Here is a tiny trained network, its code and every weight. The questions are about switching its units off for an input and a class, where a switched-off unit gives its printed mean instead of its output.

import numpy as np


def w(rows, s, z=0):
    codes = np.array(rows[::2]) - 128.0
    scale = np.full(codes.shape[1], s)
    scale[-1] = z or s
    return codes * scale


def norm(h):
    return h / np.sqrt((h * h).mean(-1, keepdims=True) + 1e-5)


def f(y):
    return y / 2 * (1 + np.tanh(0.7978845608 * (y + 0.044715 * y**3)))


def log_softmax(a):
    a = a - a.max(-1, keepdims=True)
    return a - np.log(np.exp(a).sum(-1, keepdims=True))


def net(x, mask):
    res = np.array(x, float).reshape(1, 5) / 4 @ E
    u = 0
    for l in range(2):
        y = f(norm(res) @ A[l][:, :-1].T + A[l][:, -1])
        res = res + np.where(mask[u : u + 8], y, B[l][:, -1]) @ B[l][:, :-1]
        u += 8
    return log_softmax(norm(res)[-1] @ U[:, :-1].T + U[:, -1])


A, B = {}, {}
E = w([
[32,3,124,123,87,71,145,139,117,126,134],'x0',
[128,128,129,128,130,128,132,127,128,129,128],'x1',
[129,127,178,131,114,138,137,52,123,195,117],'x2',
[132,129,138,7,96,141,130,133,196,114,111],'x3',
[129,130,128,127,126,129,127,128,126,128,128],'x4',
],0.0028)
A[0] = w([
[137,142,95,134,142,146,144,204,118,70,134,185],'L0N0',
[64,54,137,21,15,87,212,157,175,102,134,110],'L0N1',
[197,229,115,246,175,145,141,133,68,125,155,145],'L0N2',
[203,235,114,251,174,143,147,134,61,124,158,146],'L0N3',
[127,127,127,127,124,128,132,134,127,124,127,138],'L0N4',
[46,28,106,234,159,81,92,142,61,130,125,8],'L0N5',
[128,128,128,127,128,128,129,128,128,127,128,130],'L0N6',
[213,215,135,18,169,189,65,131,218,110,88,8],'L0N7',
],0.0024,0.0012)
B[0] = w([
[130,135,75,132,120,84,99,185,165,80,134,161],'L0N0',
[168,138,102,165,243,147,4,132,173,120,93,225],'L0N1',
[60,7,120,27,152,100,52,134,222,117,86,243],'L0N2',
[58,5,120,25,151,102,51,134,223,117,85,252],'L0N3',
[134,135,122,134,134,130,121,128,131,128,129,130],'L0N4',
[209,232,94,197,103,198,170,158,68,110,192,198],'L0N5',
[129,130,127,130,129,129,126,128,129,128,128,128],'L0N6',
[128,184,107,196,43,44,235,165,55,90,164,209],'L0N7',
],0.0026,0.0027)
A[1] = w([
[151,190,63,187,51,93,224,216,75,49,207,101],'L1N0',
[132,144,115,219,100,197,155,146,92,123,171,114],'L1N1',
[171,232,140,98,61,97,181,127,125,120,132,144],'L1N2',
[178,224,213,93,30,146,240,24,102,211,120,7],'L1N3',
[137,127,218,68,109,100,94,3,194,206,85,164],'L1N4',
[97,68,164,163,156,122,87,40,127,224,117,128],'L1N5',
[115,118,193,213,73,143,226,33,35,223,183,60],'L1N6',
[82,58,171,152,138,99,83,23,138,245,115,148],'L1N7',
],0.003,0.0015)
B[1] = w([
[129,159,203,71,158,169,209,86,53,160,138,214],'L1N0',
[105,130,100,174,106,145,120,123,84,140,132,137],'L1N1',
[151,147,157,156,81,70,168,125,159,138,160,156],'L1N2',
[128,30,78,215,175,46,11,142,190,149,196,187],'L1N3',
[111,67,174,159,183,174,203,100,8,183,162,251],'L1N4',
[150,186,149,71,99,169,185,124,131,119,91,218],'L1N5',
[115,174,59,135,41,92,7,155,255,64,62,196],'L1N6',
[160,192,157,80,103,180,195,113,113,133,92,251],'L1N7',
],0.0036,0.0032)
U = w([
[104,76,82,94,177,114,47,178,193,78,109,194],'0',
[122,103,192,81,153,217,177,67,95,192,89,211],'1',
[93,123,104,201,146,160,158,161,2,107,182,10],'2',
[108,186,97,188,13,154,92,103,151,128,73,145],'3',
[166,231,152,79,100,96,209,161,128,95,164,40],'4',
[166,98,152,202,126,61,103,88,167,195,203,122],'5',
],0.0099,0.0012)

Each question gives the input, the list of numbers given to net, and the class t.
The units are the neurons (one row each of A and B). Each row of codes is followed by its name. A weight is (code - 128) times the scale printed after its matrix; where a second scale follows, it is the last column's (A, B and U).
mask holds one flag per neuron, layer by layer. A switched-off neuron (its flag False) gives its mean, the last column of its row in B, instead of its output. The means were averaged over made-up inputs and are rounded, as every weight is.
A unit's drop is (log p(t) with every unit on - log p(t) with that unit switched off) / (log p(t) with every unit on - log p(t) with every unit switched off).
The circuit of an input: a set's keep is (log p(t) with only the set's units on - log p(t) with every unit switched off) / (log p(t) with every unit on - log p(t) with every unit switched off). Starting from the 12 units with the biggest drops (on a tie, the unit counted first), units are removed one at a time, each time the one whose removal leaves the highest keep (on an exact tie, the one counted first), for as long as the keep stays at least 0.8.
units of the circuit, in order: the units of the circuit, biggest drop first
unit that matters most: the unit with the biggest drop
top k neurons: the k neurons with the biggest drops, biggest first
drop when u is switched off: that unit's drop, to one decimal
input [6,-6,8,-1,-1], class 3: top 2 neurons -> L1N6, L0N3
input [-2,-3,8,2,2], class 5: units of the circuit, in order -> L1N3
input [1,2,3,-7,4], class 3: top 2 neurons -> L0N5, L0N1
input [4,3,1,0,4], class 3: top 2 neurons -> L0N3, L0N2
input [0,-4,1,-6,-3], class 1: top 3 neurons -> L0N3, L0N2, L1N6
input [1,8,4,-7,7], class 3: top 4 neurons -> L0N5, L1N6, L0N1, L1N0
input [0,-1,2,-8,5], class 1: top 3 neurons -> L0N3, L0N2, L0N7
input [1,8,-4,0,8], class 2: top 2 neurons -> L0N3, L0N2
input [0,-5,-6,-3,8], class 0: top 2 neurons -> L0N7, L1N4
input [1,0,5,0,8], class 3: drop when L0N2 is switched off -> 1.1
input [-2,-3,6,-8,3], class 1: drop when L0N2 is switched off -> 0.1
input [-7,5,6,5,-5], class 5: drop when L1N3 is switched off -> 0.4
input [4,-3,7,-3,-3], class 3: drop when L1N6 is switched off -> 0.6
input [-7,-5,0,-5,7], class 0: unit that matters most -> L1N0
